Facts:
babrel: Ω fleklun; Φ f
bastum: Ω stigel; Φ d; σ trikove
betrik: Ω klosu; Φ c; σ plape
bisuk: Ω trikove; Φ g; σ bugre
bokefon: Ω gralin; Φ b
boselum: Ω dinu; Φ c
bosi: Ω gralin; Φ d
bregobas: Ω kadubi; Φ b
breval: Ω klizar; Φ a; σ kinavuk
brigu: Ω klizar; Φ f
brobre: Φ e
bugre: Ω segak; Φ a; σ plofe
bukos: Ω volo; Φ g
debril: Ω losos; Φ f; σ truzestak
dinu: Ω veklus; Φ c; σ skibratrer
doflur: Ω dinu; Φ a
dratem: Ω kadubi; Φ f
drisogre: Ω meplan; Φ e; σ niskepe
droba: Ω klosu; Φ a
droro: Ω toskosum; Φ d
dutrukor: Ω segak; Φ b; σ toskosum
fafli: Ω klizar; Φ a
fepar: Ω pizotol; Φ d
flabro: Ω klizar; Φ g
fleklun: Φ b
flepos: Ω klizar; Φ c
flizol: Ω klizar; Φ c; σ vaklu
flobe: Ω plistu; Φ g; σ fotel
flogrerar: Ω trofe; Φ e; σ bisuk
floplas: Ω segak; Φ c
flutas: Ω klosu; Φ g
fotel: Ω volo; Φ g; σ muda
gaba: Ω gralin; Φ b; σ tromul
gebos: Ω dinu; Φ b; σ tadrikles
gosam: Ω trofe; Φ c
gralin: Ω meplan; Φ a
grena: Ω drisogre; Φ e
grodesku: Ω muven; Φ g
grodra: Ω veklus; Φ c
gromil: Ω pleflis; Φ b
gromu: Ω veklus; Φ b
grosazar: Ω losos; Φ e
gufil: Ω klizar; Φ b
guklir: Ω drisogre; Φ f
gupli: Ω fleklun; Φ b
kadubi: Φ b
kifak: Φ g
kinavuk: Ω kifak; Φ f
klado: Ω kadubi; Φ g; σ klodra
klira: Ω pleflis; Φ f
klivun: Ω trofe; Φ d; σ flogrerar
klizar: Ω volo; Φ a
klodra: Ω drisogre; Φ d; σ flobe
kloma: Ω trikove; Φ c
kloskes: Ω muven; Φ b
klosu: Φ g
kludak: Ω fleklun; Φ a
kluplofle: Ω trofe; Φ e
kopes: Ω kifak; Φ a
lebre: Ω pizotol; Φ b; σ flizol
losos: Ω fleklun; Φ b
meplan: Φ e; σ klivun
metem: Ω volo; Φ d; σ mozok
miva: Ω trikove; Φ b
modri: Ω klizar; Φ a; σ kopes
moskun: Ω losos; Φ c; σ stamebran
mozok: Ω pleflis; Φ c
muda: Ω kadubi; Φ d; σ moskun
muven: Φ b
nada: Ω segak; Φ a; σ stoplas
nebrar: Ω klosu; Φ e; σ sozar
nesan: Ω pizotol; Φ b
nidrur: Ω vesum; Φ d; σ volo
niskepe: Ω veklus; Φ d
nofli: Ω fleklun; Φ c; σ brobre
nuzar: Ω drisogre; Φ c
pasir: Ω veklus; Φ b; σ bastum
peklum: Ω fleklun; Φ a; σ modri
pibruvis: Ω losos; Φ f
pipliskek: Ω klosu; Φ d
pizotol: Ω fleklun; Φ a
plape: Ω klizar; Φ g; σ flabro
plebrebo: Ω vesum; Φ c
pleflis: Φ g
plistu: Ω volo; Φ a
plofe: Ω pleflis; Φ e
pluklal: Ω trikove; Φ d
pluvim: Ω pleflis; Φ c
podrus: Ω fleklun; Φ b
pokom: Ω klosu; Φ b; σ nofli
poskin: Ω bukos; Φ a
posko: Ω kifak; Φ b
pufimes: Ω veklus; Φ e
rastun: Ω kifak; Φ b
ropak: Ω gralin; Φ c
rovi: Ω bukos; Φ a
rudrum: Ω kifak; Φ e; σ guklir
segak: Ω brobre; Φ g
sela: Ω muven; Φ c
seplar: Ω drisogre; Φ a; σ drisogre
seplel: Ω losos; Φ b
skibratrer: Ω pipliskek; Φ g; σ tigas
sozar: Ω trofe; Φ d; σ rastun
stamebran: Ω veklus; Φ d; σ gosam
steklum: Ω trikove; Φ a
stevar: Ω gralin; Φ g
stigel: Φ b
stiskaren: Ω kadubi; Φ a
stoplas: Ω segak; Φ d
subun: Ω vesum; Φ a
tadrikles: Ω plistu; Φ b; σ gupli
tata: Ω veklus; Φ e; σ venam
tigas: Ω klizar; Φ g; σ pasir
timo: Ω vesum; Φ f
toskosum: Ω stigel; Φ b
tridri: Ω losos; Φ d
trikove: Ω vesum; Φ a; σ timo
trofe: Ω volo; Φ g
trolo: Ω klizar; Φ e
tromul: Ω pipliskek; Φ e
trotruro: Ω vatrun; Φ a
trutu: Ω klosu; Φ c
truzestak: Ω kifak; Φ c; σ rovi
vadrulol: Ω brobre; Φ d
vaklu: Ω kadubi; Φ c; σ vesum
vatrun: Ω volo; Φ f
veklus: Φ e
venam: Ω pizotol; Φ b
vesum: Φ f; σ kadubi
vidol: Ω stigel; Φ b
vivel: Ω plistu; Φ a
vogril: Ω brobre; Φ f
volo: Φ e
vozo: Ω klosu; Φ d
zazan: Ω pipliskek; Φ e
zomus: Ω segak; Φ g
zufluk: Ω dinu; Φ d
zupla: Ω stigel; Φ d; σ breval

Known rows:
plape: [ -43,  -71,   26,   26, -104,   31,  -84,  -96, -121,   35,   98,   11,
  -95,  -64,   43,    5,   39,  -36,   28,   22,  -62,  -15,   94,  -41,
  -15,  -32,   82,  101]
lebre: [  66,   24,  118,  136,  -93,   81,  107,  129, -125,  147,   17,  -96,
  -26,  -24,   51, -136,    1, -223,  -56, -230,  248,  -82, -303,  277,
  -83,   57,   17,   27]
muda: [  88, -295, -166, -369,  297,  -71, -448,  206,  600,    7,  323,   43,
    9,  171, -239, -405,  257,  -58, -511,  153, -122, -315, -156,  -98,
  127,  -97, -186,   94]
pokom: [  17,  -23,   93,  -10, -119,   44,  119,  162, -128,  126,  -47,   -8,
   25,    9,   -6,  -69,  -11, -104, -108, -117,  170, -123, -179,  182,
  -40,   79,    6,   70]
moskun: [ 270, -316, -270, -147,  473, -210, -469,  203,  508, -109,  441,   62,
  -98,   89, -197, -577,  359, -205, -627,    8, -125, -358, -303, -101,
  284, -191, -214, -228]
vivel: [  25,  -67,  -43,  -20,  -36,   -7,  -21,  -65, -100,   63,   42,   -7,
  -48,  -36,   52,  -21,   15,  -48,   54,   27,  -29,    1,   64,  -77,
   41,  -29,   26,   97]
grosazar: [ -14,   98,   15,   95,   84,  113,   20,   -1,   68,  -21,  135,  -61,
   11,   20,   28,  -87,  -15,  -99,  100, -108,  -18,   22,  -31,   11,
  -60,  -36,   43, -126]
subun: [ 35, -35, -45, -24,  11, -21,  55,  31,  -7, -34,   9,  34,  23,  -3, -14,
 -15, -47,  15,  95,  -2,  19, -55,  14, -27,  12, -13, -21,  31]
pleflis: [-34,  10, -41,   7, -97, -60, -40, -81,  58,  17,  15,  -1,  88, -64, -67,
  49, -87,  60, -36,  39,  25,  93, -85,  29, -50, -34, -30, -17]
kloma: [ 61,  23, -56, -21,  33,  -9, 120,  77, -48, -63, -63,  59,  20,  75,  22,
 -32,  59,  -1,  33,  34,  30, -19,  32,  19,  46,  24, -25, -20]
nuzar: [ 158,   90,    5,    7,   23,  -21,   16,   17,  -51,   53, -166,  -64,
  -57,   97,  -26,  -31,   15,   32,  -46,  -47,  -19,  -63,  105,  -62,
  -33,   51,  -81,  -73]
venam: [ -66,   15,   43,  148,  303,   30,  -75,  -37,  110, -181,   -9,  -63,
  -87,   -3,   68,  130,   20,   49,  141,   23, -115,  113,   28,  -95,
   82,  -44,   41, -132]
bregobas: [-47, -27,  75,  16,  53,  18,  23,  80, -15, -45, -67,   9, -23,  13,   5,
  54,   4,  -4, -17, -15,   8, -35, -35,  32,  30,  31,  11, -14]
fleklun: [ -19,   40,   -7,   96,   84,  -10,  -39,  -30,   58,   19,  -12,  -79,
   38,  -44,   40,   60,  -53,  -34,  -42,  -12,   35,  172, -182,   90,
   24,  -13,  -27,  -86]
rovi: [ -32,  -50,  -72,   32,  117,  -42,  -81, -144,  -21, -106,   31,   20,
  -87,  -57,   56,  119,   20,   95,  163,  130, -188,   74,  201, -238,
  101,  -65,   43,    7]
gosam: [ 191, -454, -349, -185,  457, -365, -593,  110,  382, -227,  454,  258,
 -178,   -2, -218, -410,  437,  -45, -722,  151, -353, -365,  -60, -390,
  469, -236, -202, -306]
gupli: [ -80,   25,   43,  141,  288,   19,  -67,  -36,  109, -204,  -33,  -65,
  -83,   -8,   75,  148,   23,   82,  136,   36, -138,  110,   54, -102,
   92,  -45,   30, -118]
gufil: [ -70,  -82,   68,    7,  -23,   45,  -60,  -18, -136,   57,   11,   -7,
 -106,  -12,   89,   52,   90,  -81,  -53,   39,  -60,   19,   31,  -31,
   71,   15,   61,   69]
stigel: [ -40,   13,  -10,    5,   -4,  -58,   -5,    2,   21,   26,  -72,   -8,
   63,  -16,  -12,  104,  -59,   30, -106,   43,   17,  131, -120,   38,
   49,   12,  -34,  -57]
stiskaren: [ 45, -30, -33, -13,  18, -24,  38,  13,  -5,  -6,  -2,   5,  11, -12, -17,
 -15, -39,  10,  88, -11,  23, -55,  37, -34,  -5, -20,  -6,  42]
zufluk: [  7, -65, -15, -17, -38,  35,  18,  46,  -4, -69,  42, 104,  33,  70,  10,
  76, -29,  87,  90,  20,   4, -97,  -8, 102,  13,  30, -60,  15]

Rows:
No name comes twice in this set of rows, the named rows included.
[-28, -22,   8,   8, -71,  18, -57, -69, -81,  18,  49,  12, -78, -48, 107,
  40,  53, -18,  -4,  14, -28,  -3,  66, -11,  20,   5,  19,  74] | sozar
[  44,   -1,   40,  -38, -178,   21,   92,   90,  -66,   91,   17,   15,
   43,  -10,   13,  -92,  -33,  -61,  -44, -119,  186, -148, -111,  198,
  -88,   68,  -20,  107] | nidrur
[  66,   51, -105,   85,   81,  -43,  -11, -105,   80,   29,   52, -113,
   56,  -75,   21,  -12,  -87,  -44,   72,  -14,   61,  141, -154,   37,
   -4,  -68,  -57,  -63] | pizotol
[ -13,  -12,  -59,   29,  170,  -58,  -18,  -72,   59, -170,  -27,   25,
  -21,  -31,   -2,  115,  -30,  144,  194,   81, -131,   39,  161, -188,
   76,  -53,    2,  -51] | kopes
[-24,  36, -76, -32, -52, -64,  10, -48,  61,  -4,  -1,  25,  83, -50,   3,
  78, -85,  75, -38,  27,  51,  88, -71,  54,   7,   6, -60, -26] | pipliskek
[ -68,  -57,   63,   30,  -12,   30,  -32,    2, -128,   45,  -14,   -5,
  -87,  -16,   68,   69,   50,  -51,  -40,   21,  -41,   20,   22,  -10,
   64,   26,   48,   34] | tadrikles
[ 188,   41,   57,   -5, -178,   -4,   43,   60, -132,  230,  -98,  -95,
  -13,   15,  -83, -142,  -96,  -57,  -69, -180,  155, -182,  -61,   69,
 -141,   53,  -68,   69] | seplar
[  74,  -30,  -41,   26,  -87,   19,   57,  -57, -242,   82,    5,   18,
 -115,    0,  123,  -20,  137, -105,  -21,    7,    3,   39,   63,  -22,
   51,   23,   47,   48] | flizol
[ -50,  -61,   44,   29, -100,   22,  -87,  -91, -110,   15,   42,   13,
 -106,  -11,   52,    5,   98,  -35,  -21,   53,  -55,    8,   73,   11,
    0,   -1,   77,   94] | brigu
[ 144,  124,    7,   82, -412,    5,  165,   67, -201,  347,    8,    8,
  114,  -32,  -96,  -73,  -77,  -98, -198, -315,  244,  -11, -249,  136,
 -188,  107,  -30,  -90] | meplan

Now the same objects, written a new way:
Known rows:
dratem: [ -77,  420,   77,  -15,  108,  206,  347, -176,   62,  -38, -179,  235,
 -292,   91]
truzestak: [  19,  300,   90,   66,  114,  310,  210, -264,  -14,  -40, -177,  163,
 -278,   95]
fleklun: [ 126,  136,  127, -127, -150,  137,  199, -276, -111, -121,   15,  441,
 -303,  -15]
niskepe: [ -75,  333,  -15,  -72,  213,  231,   92, -307,  -44, -123, -391,  148,
 -413,   45]
toskosum: [ -13,   86,  163,  -44,  103,   93,   96, -282,  -33, -187, -185,  482,
 -367, -130]
stamebran: [-163,  220,  -69, -100, -177,  398,  142,  596, -355,   56, -549,  109,
   22,  -50]
floplas: [  46,  309,   65,  133,  103,  291,  251, -215,   -8,  -38, -196,  218,
 -324,   78]
nesan: [ -61,  248,   50,    4, -123,  143,  161, -261,  -84,  -84,   43,  230,
 -318,   39]
flabro: [ -85,  284,  128,   -4,  350,  366,   59, -159,   -2, -236, -130,  209,
 -408,  107]
klivun: [  50,  419,  -62,    7,  152,  372,  290, -282,   22, -224, -153,  199,
 -147,  118]
drisogre: [ -45,   87,  272,  -65,  215,  211,  443, -404,  -95,  -90, -184,  354,
  -48,  -43]
vidol: [ -86,  244,   39,   74,  -22,  142,  134, -267,    5, -102,  -45,  232,
 -229,  -39]
stoplas: [ -38,  326,    5,   87,  227,  205,  211, -214, -104, -188, -349,  249,
 -452,  112]
klosu: [ 148,  188,  100,    5,  195,  223,  260, -210,   43,  -18, -213,  452,
 -249,   21]
tromul: [-141,  204,   43,   69,  238,  209,  261, -262, -129, -112, -184,  214,
 -463,  -73]
venam: [-170,  208,   94,  -13,  -26,  136,   59, -275, -137, -179,  -50,  258,
 -489,   15]
fotel: [ 187, -120,  248, -144,  183,   37,  233,  458,   64, -102, -273,  113,
 -133,  121]
plistu: [ 153,  148,  156,  -90,  320,  332,  341, -196,  -10, -180,  -48,  334,
 -200, -142]
stiskaren: [ -61,  243,   52,   44,  173,  276,  350, -250,  -75,  -16,  -81,  124,
 -287,  -56]
zazan: [ -35,  240,   29,   84,  167,  218,  367, -262,  -82,  -32,  -88,  160,
 -295,  -59]
dinu: [ 392,  601,  258, -111,  369,  102,  -39, -572, -124,  300,  -71,  319,
   73, -213]

Rows:
No name comes twice in this set of rows, the named rows included.
[  30,   45, -173,   23,   68,  555,  618, -587,  225, -209, -172,  506,
 -411, -119] | trikove
[  90,  -71,  235,  -34,  179, -129,  254,  353,  164,  -46, -202, -205,
 -284,  285] | flobe
[ -64,  251,   -6,  -50,  162,  285,  262, -284,  -32,   69, -131,   60,
 -257, -141] | doflur
[ 119,  309,  166, -141,  266,  245,  324, -119,  108, -198, -158,  423,
 -200,    5] | vatrun
[ -57,  439,  110,  -40,  213,  294,  277,  -88,   89, -200,  -86,  187,
 -281,   76] | brigu
[  50,  312,  -28,   25, -226,  201,  293, -300,   -3,  -25,  163,  222,
  -78,   35] | lebre
[ -28,  291,   18,   19,  219,  354,  312, -304,  -41, -137,   11,  164,
 -239,  -63] | flogrerar
[-184,  195,   83,   61,   71,  139,   46, -282,  -47, -184, -128,  283,
 -427,  -39] | rastun
[ -85,  325,   90,    5,  160,  234,  327, -301,  -64, -137, -281,  176,
 -108,  184] | bosi
[  63,  111,  169, -114,  417,  295,  220, -199,  -52, -319,  -98,  354,
 -357, -151] | volo
[ -21,  250,   45,  -36,   34,  244,  374, -257, -162,  -62,  -14,  150,
 -363,   24] | grosazar
[  74,  302,  -17,  130,  111,  254,  462, -225,  -16,   58,   -5,  151,
 -159,  -40] | nada

